[[ 0.04  0.15  1.05 -1.10 -1.72  0.21 -0.99 -0.66  0.08  0.31  0.44  0.81
  -3.86]
 [-0.66 -0.06 -1.64  2.32 -1.00 -1.16  1.60  0.47  0.41 -1.06 -0.38  2.85
  -0.40]
 [-0.33 -0.08 -0.80  0.57  1.75  1.10  1.28 -1.10  1.19  0.26 -1.44 -1.17
   1.92]
 [-0.01  0.33 -0.93  1.01 -0.32  1.82  0.93 -1.33  2.00  0.61 -1.29  0.15
  -2.41]
 [ 2.33  1.15 -0.72 -0.44 -1.08  1.28 -1.08  0.65  0.13  1.85  1.18  0.30
  -3.94]
 [-0.83 -0.41  5.05 -1.69 -0.34  1.93 -0.62 -2.21  0.35  0.21 -1.21 -1.84
  -1.18]]
->
[[-0.66 -0.06 -1.64  2.32 -1.00 -1.16  1.60  0.47  0.41 -1.06 -0.38  2.85
  -0.40]
 [-0.01  0.33 -0.93  1.01 -0.32  1.82  0.93 -1.33  2.00  0.61 -1.29  0.15
  -2.41]
 [-0.83 -0.41  5.05 -1.69 -0.34  1.93 -0.62 -2.21  0.35  0.21 -1.21 -1.84
  -1.18]]

[[-0.86  0.87  0.87 -1.32 -2.90 -0.53 -4.24 -0.22 -0.92 -0.02]
 [ 0.83  1.18 -0.48  2.21 -0.67  0.41  0.26  1.56  0.38 -0.24]
 [ 1.03  4.56 -0.32  2.46  1.41 -2.20 -0.55  1.18  0.38  0.26]
 [-0.51  0.06  0.27 -1.16 -0.16  0.00 -0.08  1.23 -0.27 -0.63]
 [ 2.57  1.92 -1.28  6.47 -2.46  1.76  0.45  2.64  0.98 -0.23]
 [-0.53  1.60 -0.19 -1.19  3.87 -2.29  1.50 -0.49  0.29  0.45]
 [ 0.09 -2.17  0.21  0.11 -3.20  2.58  0.36  2.42 -0.15 -1.50]
 [-0.15 -0.90 -0.21 -0.70  1.37  0.49  2.04  0.76  0.08 -0.28]]
->
[[ 0.83  1.18 -0.48  2.21 -0.67  0.41  0.26  1.56  0.38 -0.24]
 [-0.51  0.06  0.27 -1.16 -0.16  0.00 -0.08  1.23 -0.27 -0.63]
 [-0.53  1.60 -0.19 -1.19  3.87 -2.29  1.50 -0.49  0.29  0.45]
 [-0.15 -0.90 -0.21 -0.70  1.37  0.49  2.04  0.76  0.08 -0.28]]

[[ 3.44 -0.23 -4.62 -4.12 -0.74 -2.46  1.15  0.22  2.75  0.53  5.71 -3.81
   0.00 -1.60]
 [-3.92  0.00 -0.92 -4.43  3.85 -4.30  5.89 -1.28  0.15 -1.32  0.00 -0.31
   1.05 -0.37]
 [ 5.61 -0.44 -3.06 -3.10 -1.75  0.07 -0.40  1.44  3.80  1.06  5.24 -3.71
  -1.29 -1.22]]
->
[[-3.92  0.00 -0.92 -4.43  3.85 -4.30  5.89 -1.28  0.15 -1.32  0.00 -0.31
   1.05 -0.37]]

[[ 0.82 -2.45  4.83 -0.50  2.67  2.29 -0.86  1.87 -2.39 -0.14  0.87]
 [ 0.95 -1.00  2.22  0.89  0.91  0.57 -0.34  1.40 -0.90 -0.27  0.31]]
->
[[ 0.95 -1.00  2.22  0.89  0.91  0.57 -0.34  1.40 -0.90 -0.27  0.31]]

[[-1.26  1.47  1.64 -1.26  0.66  1.26  4.28 -2.67]
 [ 1.19  1.95  2.25  1.19  1.37 -2.81  2.23  0.65]
 [-5.08 -2.50 -5.37 -5.08 -0.21 -3.07 -4.20 -3.45]
 [-1.10 -2.49  4.33 -1.10 -3.68  0.78  0.25 -3.67]
 [-0.51  1.23 -0.94 -0.51  0.16  4.96  2.99  0.24]
 [-0.84 -2.25 -2.88 -0.84 -2.13  4.34 -2.93  0.87]]
->
[[ 1.19  1.95  2.25  1.19  1.37 -2.81  2.23  0.65]
 [-1.10 -2.49  4.33 -1.10 -3.68  0.78  0.25 -3.67]
 [-0.84 -2.25 -2.88 -0.84 -2.13  4.34 -2.93  0.87]]

[[ 1.50 -0.18  1.53 -0.53  0.91  1.00]
 [-0.13  0.24 -0.55 -1.49  0.40  0.99]
 [-3.74  1.20 -3.49 -5.98  1.18  2.78]
 [-0.26  0.12 -0.14  0.19  0.07 -0.05]]
->
[[-0.13  0.24 -0.55 -1.49  0.40  0.99]
 [-0.26  0.12 -0.14  0.19  0.07 -0.05]]

[[-0.71  0.60 -2.55]
 [ 4.11  0.22 -0.95]
 [-1.89 -1.15 -0.16]
 [ 5.11  0.36 -1.01]
 [ 0.84 -0.25  0.08]
 [-0.94  1.02 -0.24]
 [-2.39 -1.89  2.66]]
->
[[ 4.11  0.22 -0.95]
 [ 5.11  0.36 -1.01]
 [-0.94  1.02 -0.24]]
